Below are the code and all the weights of a small trained network. Each question names an input and a target symbol and asks about switching units off, where a switched-off unit gives its printed mean instead of its output.

import numpy as np


def w(rows, s, z=0):
    codes = np.array(rows[::2]) - 128.0
    scale = np.full(codes.shape[1], s)
    scale[-1] = z or s
    return codes * scale


def norm(h):
    return h / np.sqrt((h * h).mean(-1, keepdims=True) + 1e-5)


def f(y):
    return y / 2 * (1 + np.tanh(0.7978845608 * (y + 0.044715 * y**3)))


def softmax(a):
    e = np.exp(a - a.max(-1, keepdims=True))
    return e / e.sum(-1, keepdims=True)


def log_softmax(a):
    a = a - a.max(-1, keepdims=True)
    return a - np.log(np.exp(a).sum(-1, keepdims=True))


def net(x, mask):
    ids = ['γεηθλπτψω'.index(c) for c in x.split()]
    T = len(ids)
    res = E[ids] + P[:T]
    u = 0
    for l in range(2):
        q, k, v = (norm(res) @ M[l].T for M in (Q, K, V))
        z = softmax(np.where(np.tri(T) > 0, q @ k.T / 2**0.5, -1e9)) @ v
        res = res + np.where(mask[u], z, O[l][:, -1]) @ O[l][:, :-1]
        u += 1
        y = f(norm(res) @ A[l][:, :-1].T + A[l][:, -1])
        res = res + np.where(mask[u : u + 4], y, B[l][:, -1]) @ B[l][:, :-1]
        u += 4
    return log_softmax(norm(res)[-1] @ U[:, :-1].T + U[:, -1])


Q, K, V, O, A, B = {}, {}, {}, {}, {}, {}
E = w([
[151,135,133,76,103,159,106],'γ',
[148,112,151,199,196,138,89],'ε',
[251,75,147,181,34,112,130],'η',
[103,159,150,110,89,81,91],'θ',
[106,82,158,164,178,7,147],'λ',
[148,150,101,104,151,113,177],'π',
[140,96,60,119,129,124,117],'τ',
[88,142,76,105,125,130,134],'ψ',
[131,165,94,158,101,90,161],'ω',
],0.022)
P = w([
[126,58,232,167,178,195,211],'0',
[138,200,43,152,152,228,195],'1',
[114,163,57,111,167,144,173],'2',
[121,146,81,117,57,143,151],'3',
[143,62,75,38,108,143,163],'4',
[132,70,83,39,95,93,159],'5',
[98,73,118,55,91,1,142],'6',
],0.0058)
Q[0] = w([
[142,240,103,183,141,206,79],'0.h1',
[201,132,98,207,175,158,2],'0.h1',
],0.005)
K[0] = w([
[186,211,173,151,229,2,145],'0.h1',
[130,248,61,127,192,28,222],'0.h1',
],0.0044)
V[0] = w([
[147,136,71,143,214,77,143],'0.h1',
[77,165,182,254,162,71,187],'0.h1',
],0.0078)
O[0] = w([
[122,132,129,130,248,50,96,164],'0.h1',
[136,78,119,66,152,124,139,1],'0.h1',
],0.018,0.0034)
A[0] = w([
[162,59,99,193,111,94,201,170],'0.n1',
[208,69,58,74,150,88,77,123],'0.n2',
[254,141,161,73,114,170,124,213],'0.n3',
[126,88,14,141,122,185,72,251],'0.n4',
],0.0078,0.0027)
B[0] = w([
[56,5,81,173,61,138,99,177],'0.n1',
[192,175,32,142,14,190,42,206],'0.n2',
[167,126,207,254,141,108,215,156],'0.n3',
[55,164,126,179,74,21,55,253],'0.n4',
],0.0077,0.005)
Q[1] = w([
[94,150,86,200,3,50,132],'1.h1',
[181,234,38,184,169,45,90],'1.h1',
],0.0051)
K[1] = w([
[78,74,175,1,126,111,146],'1.h1',
[73,60,101,88,92,148,202],'1.h1',
],0.0085)
V[1] = w([
[9,174,112,129,173,84,98],'1.h1',
[148,254,196,152,100,165,179],'1.h1',
],0.0061)
O[1] = w([
[180,138,7,87,135,141,174,255],'1.h1',
[125,28,131,152,194,141,171,27],'1.h1',
],0.012,0.0052)
A[1] = w([
[211,254,30,128,171,144,146,236],'1.n1',
[133,57,134,242,223,184,68,253],'1.n2',
[35,175,72,86,201,133,125,180],'1.n3',
[117,91,99,134,24,69,209,180],'1.n4',
],0.0075,0.0013)
B[1] = w([
[163,146,199,162,138,105,157,245],'1.n1',
[115,107,45,4,143,182,131,140],'1.n2',
[35,83,137,101,127,191,124,173],'1.n3',
[118,125,106,109,59,126,128,186],'1.n4',
],0.014,0.012)
U = w([
[65,146,120,114,105,184,129,179],'γ',
[182,145,66,74,102,106,168,97],'ε',
[72,26,162,126,109,73,104,81],'η',
[111,43,115,145,79,179,111,82],'θ',
[135,143,149,117,100,70,4,5],'λ',
[146,129,144,82,161,115,69,124],'π',
[125,144,184,206,153,144,105,222],'τ',
[135,140,108,147,146,108,162,253],'ψ',
[141,136,170,52,85,104,76,129],'ω',
],0.011,0.0031)

Each question gives the input, a string of symbols that net reads in full, and the target symbol t.
The units are the heads (2 rows each of Q, K, V and O) and the neurons (one row each of A and B). Each row of codes is followed by its name. A weight is (code - 128) times the scale printed after its matrix; where a second scale follows, it is the last column's (O, A, B and U).
mask holds one flag per unit, layer by layer, with each layer's heads first. A switched-off unit (its flag False) gives its mean, the last column of its rows in O or B, instead of its output. The means were averaged over made-up inputs and are rounded, as every weight is.
A unit's drop is (log p(t) with every unit on - log p(t) with that unit switched off) / (log p(t) with every unit on - log p(t) with every unit switched off).
The circuit of an input: a set's keep is (log p(t) with only the set's units on - log p(t) with every unit switched off) / (log p(t) with every unit on - log p(t) with every unit switched off). Starting from all 10 units, units are removed one at a time, each time the one whose removal leaves the highest keep (on an exact tie, the one counted first), for as long as the keep stays at least 0.8.
units of the circuit, in order: the units of the circuit, biggest drop first
k most important neurons: the k neurons with the biggest drops, biggest first
top k neurons in layer l: the k neurons of layer l with the biggest drops, biggest first
drop of u: that unit's drop, to one decimal
input ω γ ψ τ λ, target λ: top neuron in layer 1	(1.n1)
input ω ψ ψ ψ, target λ: units of the circuit, in order	(0.h1, 1.h1, 0.n4)
input τ γ ψ, target τ: top 2 neurons in layer 1	(1.n1, 1.n2)
input ω ψ ψ, target λ: units of the circuit, in order	(0.h1, 1.h1, 0.n2)
input γ ψ ψ γ, target θ: units of the circuit, in order	(0.h1, 1.h1)
input γ γ ω, target θ: units of the circuit, in order	(1.h1, 1.n1, 0.n1)
input ψ ψ τ ψ, target ψ: top 2 neurons in layer 0	(0.n1, 0.n2)
input τ τ τ ψ, target τ: 2 most important neurons	(1.n1, 1.n2)
input θ τ η, target θ: top 2 neurons in layer 1	(1.n2, 1.n1)
input ω ω ε, target π: top 2 neurons in layer 1	(1.n2, 1.n4)
input γ ψ γ, target θ: 2 most important neurons	(1.n1, 1.n2)
input γ ψ ψ λ, target θ: top 2 neurons in layer 0	(0.n4, 0.n1)
input τ ψ θ, target ψ: drop of 0.n4	0.1
input ω γ γ, target τ: most important neuron	(0.n3)
input ω ψ γ ψ λ τ, target λ: drop of 1.h1	0.2
input τ ψ γ, target τ: drop of 1.n1	0.2
input ω ω ψ ω ω, target λ: drop of 0.n2	0.4
